[100 = 0]
[100 116  96  87 110 110 102  79  97  88  98 125 149  94 115 100  84  94] -> 0
[100 100 100  99 112 100  98  77 102  98 101 139 107 102  88 109  88 105] -> 5
[105  83  84 101  86 104  79  89  99 103 104  75 118 101 116  97 113  95] -> 5
[101  82  92  98  99  99  77  68 102 108 106 116  94 104 105 102  98 103] -> 7
[ 97 119 101 111  96 115 102 107 103  99  97 106  98 101  82 129  89 102] -> 6
[107  97  94  99  86 104  88 108  98  95  99  72  99  97 114  90 113  94] -> 2
[103 118 102 108 101 113  86  69 105 102 100 144 104 101  83 134  88 103] -> 7
[109 120 104 115  93 117  86  65 107 102  97 130  86 103  85 131  92 105] -> 8
[ 96 116  95  98 111 108  98  95 101 101 100 143 129  99  97 121  87 103] -> 5
[107 111 100 109  82 111  84  89 104 103  97  73  92 100 103 119 115  99] -> 6
[100 117  95 109  81 116  95 112 101  98  97  70 103  98 104 129  99  94] -> 5
[101 126 108 112  97 108 105 105 103  94  94 112  92  98  88 121  88 103] -> 5
[102 111  92  88 103 102 100  87  97  90  98  98 144  93 120  92  92  91] -> 0
[107 107 106 116  86 108  84  92 106 107 103  93  76 103  88 123 114 103] -> 9
[102 100  99 104 107 101  89  68 103  99 101 143 108 102  90 113  88 104] -> 6
[105  90  95  90 110  94 101  80  98  93  96 123 123  98 104  85  89 102] -> 1
[104 116 105 110 102 110  95  77 105 100  97 134  89 102  83 129  85 105] -> 7
[116 119 112 130  84 119 110 108 106  86  88  88  51 100  67 114  99 105] -> 4
[107 110  97 113  80 112  99 115  99  96  96  63  89  99  97 109 109  98] -> 4
[100 120  85 108  74 122  82 107 101 103  99  64 113  99 109 134 105  95] -> 6
[104 127 103 114  92 116  88  92 107 102  96 100  90 100  89 150  97 101] -> 7
[103  97  85  93  94 104  91  93  97  94 100  78 141  95 120  89 102  93] -> 1
[ 97 106  98  94 110  98  83  65 102 111 106 135 126 100 105 130  95 101] -> 8
[104 129 109 116  90 112  98  90 105 100  95 104  82  99  87 133  98 103] -> 7
[ 86  90  67  74  96  98  66  77  94 114 112  79 189  97 165 101  99  86] -> 4
[100 119  90  98  96 110 100 100  97  92  95  92 162  93 114 119  92  91] -> 1
[101 109 104  99 109 103 112  84 102  90  95 145 105  98  85 104  83 103] -> 3
[ 99 133  98  88 111 100 102  93  96  92  96 109 144  92 114 106  89  92] -> 0
[ 98  90  88  83 105  92 102  88  95  92 103 110 137  97 120  77  98  95] -> 1
[101 148 109  95 111 103 101  84 101  95  96 115 125  93 111 126  91  95] -> 3
[103 127 103 106  93 112 101 107 101  96  96  82  95  92 101 119 100  92] -> 3
[101 122  95  97 104 112 103  94  99  88  95 112 133  94  99 120  83  96] -> 1
[104 111  93 114  80 114  82  96 102 105 101  68  90 101 100 121 112  98] -> 7
[ 98 119 111 101 114  98  90  72 102 108 103 141  93 101  97 128  91 103] -> 8
[100 119  96 109  95 117  89  56 105  99  99 133 113 102  89 137  84 103] -> 7
[ 98 107  87 106  80 115  83 105 101 105 102  61 118  99 112 122 106  92] -> 6
[105 109  93 118  74 120  87 105 104  97  96  68  83 101  98 112 107  96] -> 6
[ 93 100  78  75 113  97  80  55  96 107 108 132 179  98 131 106  89  93] -> 4
[ 95  81  94  80 113  88 100  90  95 100 104 109 129  98 120  71  98  95] -> 1
[ 95 116  90 103  98 112  79  80 105 114 104 107 124 102  99 137 100  99] -> 9
[ 97 118  99 102 105 110 110 113 100  94  96 116 122  98  94 110  79 100] -> 3
[103 110 100 111  90 107  79  84 105 111 105 102  85 102  99 138 106 102] -> 9
[100 126  89 108  80 118  88 102 102 104  98  73 115  95 107 141 100  94] -> 6
[102 107  96  96 106 109 110  95  98  86  95 112 129  96  96  97  87  98] -> 0
[115  75  99 103 104  97  86  58 102  94 101 126  86 103  88  89 101 105] -> 4
[ 99  74  88 101  98 105  82  71 103 108 105 122 114 105  97 105  97 103] -> 7
[100  81  84  91  99 101  88  79  96  99 104 105 134 100 102  78 101  97] -> 2
[105 125 102 119  80 114  94 103 102  99  96  82  86 100  91 130 110  99] -> 6
[ 98 104 103 111  96 108 100  97 103 102 101 118  83 104  81 125  91 106] -> 8
[115 106 110 128  75 114  92  92 107  98  95  75  48 104  78 110 117 101] -> 7
[100 104 103 114  91 108  97 101 105 109 100  99  72 105  87 125 101 104] -> 9
[101  93 102 111 103 109 103  91 103  99  99 131  76 104  70 112  89 109] -> 7
[ 99 114 102 102 109 104 100  79 102  98  99 140 114 100  90 123  84 103] -> 5
[101 101 101  97 112  97 101  68 104 106 103 137 108 102  94 113  90 105] -> 7
[105 107  92 109  78 115  74  92 103 108 100  66 106 100 111 121 115  95] -> 6
[104 118  91 106  81 110  83  97 100  99  99  65 114  96 118 114 105  90] -> 4
[105  87  94  99  95  98  75  67 103 108 106 114 109 104 100 106 105 100] -> 7

[170 103 103 107  92 148  75 134 113  98 100 121 140  87 146  79  86 113
  97  73 109 100  82  93  86 114  85  93  93 126  84  92 111  72 102  97
 140  85  65 131 120 112  78 153 113 113] -> 2
[111  96  91  98 123  78  83 134  83  72 102 109 132  91  62  88  78  99
  94 104 102  95 114  92 113 103  98 100  82 115 104  89  92 105 101  96
 110  85  60 106 114  85 125  81  89 103] -> 5
[ 68  89 105  97 109 109 101 108  76  92  95 125  89  79 101  73  61  86
  83  91 103  90  89  95 106 101  88  84 100 119 108 111  94 127  96  44
 126  90  85 110 118  87 109 169  77  98] -> 2
[155  87 103  97 100 115 119 110 110 101 103 127  96  90 119  75  96 102
  98  64 127 103  88  93  61  82  93  96 104 105 103  98 128  70 103 101
 148  69  92 150 119 112  84 141  86  98] -> 9
[149  76  89 143  96  80  83 114  98 100 110 115 107  97 133  96 106 103
 103  73 111 101  85  92  98 103  66 112  95 107  94 106 108  87 107 105
 123  84  69 112 106 121  84 140 103 108] -> 2
[ 91 121  94 108 109  85  81 104 106 100  95 136  96  90 110  65  94  95
  94  61 102  95  91  96 101 109  85 101 101 110  89 102  92  96  98  85
 135 111  62 126 114 104 107 145  96 103] -> 0
[ 73 103  89 107 112  59  95 103  65  89  93 103  81  96 106  93  84  88
  94  91  98  98  92  94 126 101  85 102  94  96 113 100  81  86 112  85
 127  78  94 108 104  97 112 118  71 103] -> 5
[ 93 114  95 125 127  87 116 117  98 114 104 135  73  90  88  75  83  92
 112 109 104  94 100  97 119 100  82 100 107 109 108 111 106  88 107  86
 132 108  72 112 121 117  93 132  97 106] -> 0
[ 92 121  81 105 107 126  98 132  88 102  98 133  94  87  86  72  93  96
  90  84 113 101  96  90 101  99  92  96 102 129 101  95 110  95 109  68
 131  98  69 134 129 105  99 130  92 105] -> 4
[138  71  85 120 114  82 104 114  85 100 107 109  99  94  72  80  80  98
  97  72 104 100 104  92  82  80  90 102  97 113 100  99 101 107 106 106
 147  90  75 121 110 122 109 101  86 100] -> 6
[ 89 107  72 128 107 130  97 133  90 117 107 140  80  91  83  67 102  94
  94  82 116 104 104  91 101  93  84 104 107 150 104  98 112  99 125  97
 127 103  53 130 131 119  98 116  95 107] -> 2
[137  89 100 115 107  67 106 112  95  95 106 114  95  96 122  91  97 105
 102  62 110  98  82  94  87  94  75 108  98  82  95 100  96  81 105 118
 124  77  81 127 106 117  85 111  97 103] -> 9
[134  79  87 133 114  80  92 115  77 108 103 121  91 108 104  77 104  92
 100  91 124 108 109  95  82  88  99 104 112 126 107 115 110  91 113 126
 139  93  62 114 113 118  84  99  79 106] -> 2
[ 64 148 100  95 120  38  44 126  64  78  87 126  88  96  87  69 118  91
 106 117 115  93  95  97 103 112  97  86  96 138 124  82 110 100 111  84
  80  89  55 115 139  63 132 176  73 100] -> 3
[ 93  94  88 132 124   4 100 129  85  66 109 117 114 108  89  89 108  92
  81  72 111  96  94  97  87 101 110 105  89  77 103  98  85 109 111  98
 116  67  73 116  94 103 107  98  91  98] -> 7
[131  94  95 103 115 117  95 109  76  99  86 137  96  88 107  78  90 100
  98  92 116 103  87  94  82  90  86  84 116 144 107 112 107 103 113  97
 125  98  81 125 122  99  69 154  81 103] -> 6
[102  88  84 106 116  81  97  99  79 100  98 109  89  91  93  87  72  96
  97  83 100 103 106  89  99  93  73 113  95 105  99 105  75  81 102 109
 143  97  86 113 101 124 109  94  77 107] -> 4
[ 94 109  91 122 128  68  96 135  98  84 105 128 116  95  68  65  94  98
  91  66 101  90  88  98  91 101  98 103  95 100  88  86  90 108 104 102
 135 102  69 126 116 116 111  90 108 104] -> 4
[106 110 103  82 122 180  88 111 120 124  97 113  74  76  97  51  72  98
 110  70 114  95 100  94  94  82  74 101 115 136  94  91 116  79 109  94
 165 135  48 135 140 122 101 117  89 103] -> 2
[137  78  89 107 105  95 131 108 109 105 106 122 109  90  74  79  70  97
  97 105  98 101 105  92 101 103  93  97  87  91  96 105  87  68 104  95
 147  80  77 132 108 124  89  96 102 111] -> 2
[153  86 104 117 114  65 125  87  93 109  97 135 105  99  78  69  90  97
 106 123 112 105 109  98  79  96 101  90 107  89 104 121  90  73 101 125
 149 105  74 129  84 120  74  91  90 104] -> 1
[ 84 107  97 109 114  84 104 138  97  94 102 127 119  95  90  57  81  94
  83  82 119  96  98  98  93 101 103  94 100 122  99  98 101 113 110  79
 144 101  72 113 119 100  93 102  96 100] -> 3
[111  87  72 106 106  18 112  82  98  83 109  97 104 100 118 105  70  94
  83  64  99 105 102  89  91  94  93 125  75  64  93  93  83  65 103  97
 122  50 102 140  95 124 112  98  79 107] -> 8
[140  92 114 121 120  90 142 109  95  96 101 118  98  93  80  67  75  98
 104  99 105  94  90 100  94  91  90  87 112  89 102 119  97  99 107  96
 146  91  95 118 104 106  76  97  96 104] -> 5
[167  77  94 121  95 123  94  99 129 113 114 116  92  81 112  84  99 107
 109  55 107  97  85  91  82  89  75 108 100 114  91 101 121  81  96 106
 134 108  57 131 126 136 106 148 108 105] -> 4
[126  89  91 136 115  82 130 126 100  83  97 111  94  98  84  84  93 107
  99  93 100  94  76  96 106 103  80  96 102  99 100  95  77  98 114 100
 118  87  86 107 100 115  81 162 103 109] -> 8
[114  87 103 114 115  60  89 114  71  94  99 100 103  91  88  76  93  99
  94  80 111  96 101  92  98  87  82 104 102 129 100  96 107 119 108 103
 126 108  67 106 109 111 111 108  82 102] -> 6
[ 95 114  97 108 116 109 113 135  99 101  91 122  79  93  92  86  86 102
 115 103 108  95  85  94 111  92  78  95 114 118 106  96  88  76 114 114
 162 111  95 124 112 118  68 101  96 113] -> 6
